Rows and roughly how far along a hidden order each lies, from 0 to 20
(in the rows, 100 means zero)
[101 100 101 105  95  99  90 107 106 105  88 135  67 123 120 102 114 124
 109  81 120 115]	3
[122 111 109 102 103 128  94 102 105  67  93 116  95  97 105 107 103 115
 114 149 129 123]	19
[ 96 113 104 120 142 125 141 104 112 112  93 115  80 103  95  91  85 106
 100  98  74 117]	15
[ 99 106  98  96 145 101 127 107  85 155  90 139  77 115  93  75  72 115
 112  84  67 144]	7
[102 113 106 118 138 131 133 108 118 101 104 106  91 102  98  94  92 110
  97 117  79 115]	14
[118 107 108 112  87 125  94 102 104  59  93 120 105  96 106 106  94 125
 114 152 132 118]	18
[122 113 108 104 123 116  90 102  92  94  85 118 100 104 104  99  92 105
 114 143 108 130]	20
[ 93 102 101  98 109  96  70 107  96 122  90 133  59 129 117 104 105 128
 112  85  91 115]	3
[103 101 104 120  73 132 169 109 131  94 151 118 110 102  97  98 138 127
  92  99 117 112]	3
[105 101  99  94 110  89  96 104 106 132 112 149  62 130 108  86 104 122
 108  85  89 129]	0
[101 113 106 124 132 141 152 106 108  96 102 111  96 102  97  93  95 113
  94 107  81 109]	15
[104 101  98  97 119  92  67 106  94 113  84 141  56 132 117  96  96 124
 115  80  93 117]	3
[102 103  99 104 113 114 133 108 114 148 104 139  79 107  98  83 100 121
 105  96  86 132]	3
[105 104 103 106 108  99  64 105  98 101  75 137  71 116 118  99  98 133
 119 107 111 112]	8
[ 99 102 107 128  41 132 147 109 136  56 134 122  88 107 119 122 156 132
  93  99 139  86]	3
[103 102 102 105  96 104  68 106 106 122  80 131  74 108 119 103 103 132
 121 114 115 105]	9
[120 113 106  97 109 105  83 101  93  92  79 130  94 103 103  97  87 114
 115 145 114 132]	20
[103 101 100  98 103 105 101 104 116 121 111 139  58 128 112  93 113 116
 103  74  95 123]	0
[ 94 110 111 147  87 154 200 110 143  48 139  92 120  83  98 108 130 111
  83 112 112  96]	15
[117 108 106 105 111 113  80 102  95  80  83 113 102 102 106 104  89 121
 120 153 115 123]	18
[ 99 101 104 121  60 131 175 106 149  86 154 126 100 107 103 103 142 122
  89  93 130 115]	1
[111 106 104 101 103 109  93 103  94  83  78 123  85 102 107 105  91 123
 120 143 133 115]	15
[104 102 103 109  84  94  88 105 100  89  80 124  78 112 117 106 108 135
 121 120 124 108]	9
[101 113 106 124 118 137 165 105 127  78 122  79 104  96  98  99 107 109
  93 107  92 108]	15

Next part:
[105 100 124  94 107  89  81  83 115  83 101 102  27 117 152  90  79 102
 101 107  99 100  90 116 100 106  97  95]	9
[103 100 115  95 104 113  82  89 110  90  94 108  44 100 149  92  85 103
 100 108  99 100  90 128 100 105  96  96]	2
[104  98 118  96 105  97  73  97 109  88  98 101  44 111 134  90  79 100
 101 107  99 101  95 106  97 106  98  95]	2
[108 109 112  93 124   0  70  42 137 116 152  64  43 200  74  89  21 104
 108 128 109 127 102 117  80 114 135 100]	2
[103 101 119  96 104  96  83  88 113  88  98 104  43 101 129  93  77 103
 102 110 100 101  94 103  97 105  98  97]	0
[104 104 126  94 106  89  76  81 117  82 101 100  12 124 153  89  82 102
 102 112  99  99  86  78 100 108  93  94]	13
[103 105 119  96 108  72  80  79 116  89 105  98  54 122 125  94  69 100
 102 112 101 105  92 102  96 107 104  96]	3
[105  98 132  88 105 111  77  86 113  77  94 110  35 108 164  84  99 100
 101 107  97  96  80  93 106 109  90  92]	20
[106  99 129  92 110  79  73  74 120  85 108  97  12 136 141  86  81 104
 102 115 100 103  86 109 101 110  99  94]	17
[105 103 120  94 108  82  80  77 116  87 107  97  52 137 144  89  69 102
 102 113 102 104  92  95  97 109 103  95]	6
[106 104 120  95 112  51  79  74 124  98 117  92  39 159 126  88  61  98
 103 118 102 109  93 103  92 107 110  96]	5
[103 101 116  95 104  97  83  84 114  84 103 101  50 109 135  87  81 103
 101 111 100 100  90 109  98 105 100  97]	3
[104  92 124  97 110  56  78  71 121  97 116  91  39 139  77  88  59 108
 103 117 102 109  87 108  93 108 109  97]	4
[106  99 135  92 110  78  77  76 114  83 107  97  19 127 146  86  88  98
 103 111 100 101  84  97 101 110  99  93]	19
[105 109 125  93 108  78  77  78 119  85 107  97  33 133 150  88  69  88
 102 117 100 104  88 106  99 110 103  95]	10
[104 105 125  94 105 100  78  87 113  73  98 105  25 102 150  89  80  97
 101 108  99  98  87 103 102 107  95  94]	12
[104 103 117  96 103 113  85  84 105  83  91 110  37  97 144  93  82  96
 100 111  99  98  91  85  99 103  92  96]	1
[102 102 119  96 102  92  83  93 130  85  94 107  42 100 140  93  82 101
 100 107  99 101  91  99 100 104  95  96]	1
[106  97 123  92 110  63  71  70 125  87 114  91   2 147 148  87  66 109
 102 115 101 106  88  63  99 109 105  95]	15
[104  97 120  95 106  83  78  89 119  81 101 103  27 113 143  91  77 102
 101 108  98 100  86 106 100 103  97  95]	6
[105 101 116  92 112  54  70  72 117  94 114  91  30 146 130  83  63 107
 104 116 102 108  92  90  94 108 107  97]	7
[105 108 121  97 110  74  75  75 116  87  96  98  31 128 138  88  72 105
 102 114 101 105  90  84  98 110 103  95]	8
[104 104 119  95 108  77  82  78 118  89 106  97  65 133 130  91  66  98
 102 112 101 105  90 102  96 108 104  96]	4
[102  99 119  97  99 127  92  98 104  79  87 111  44  87 133  93  95 107
  99 104  98  96  93 108 103 104  93  95]	0
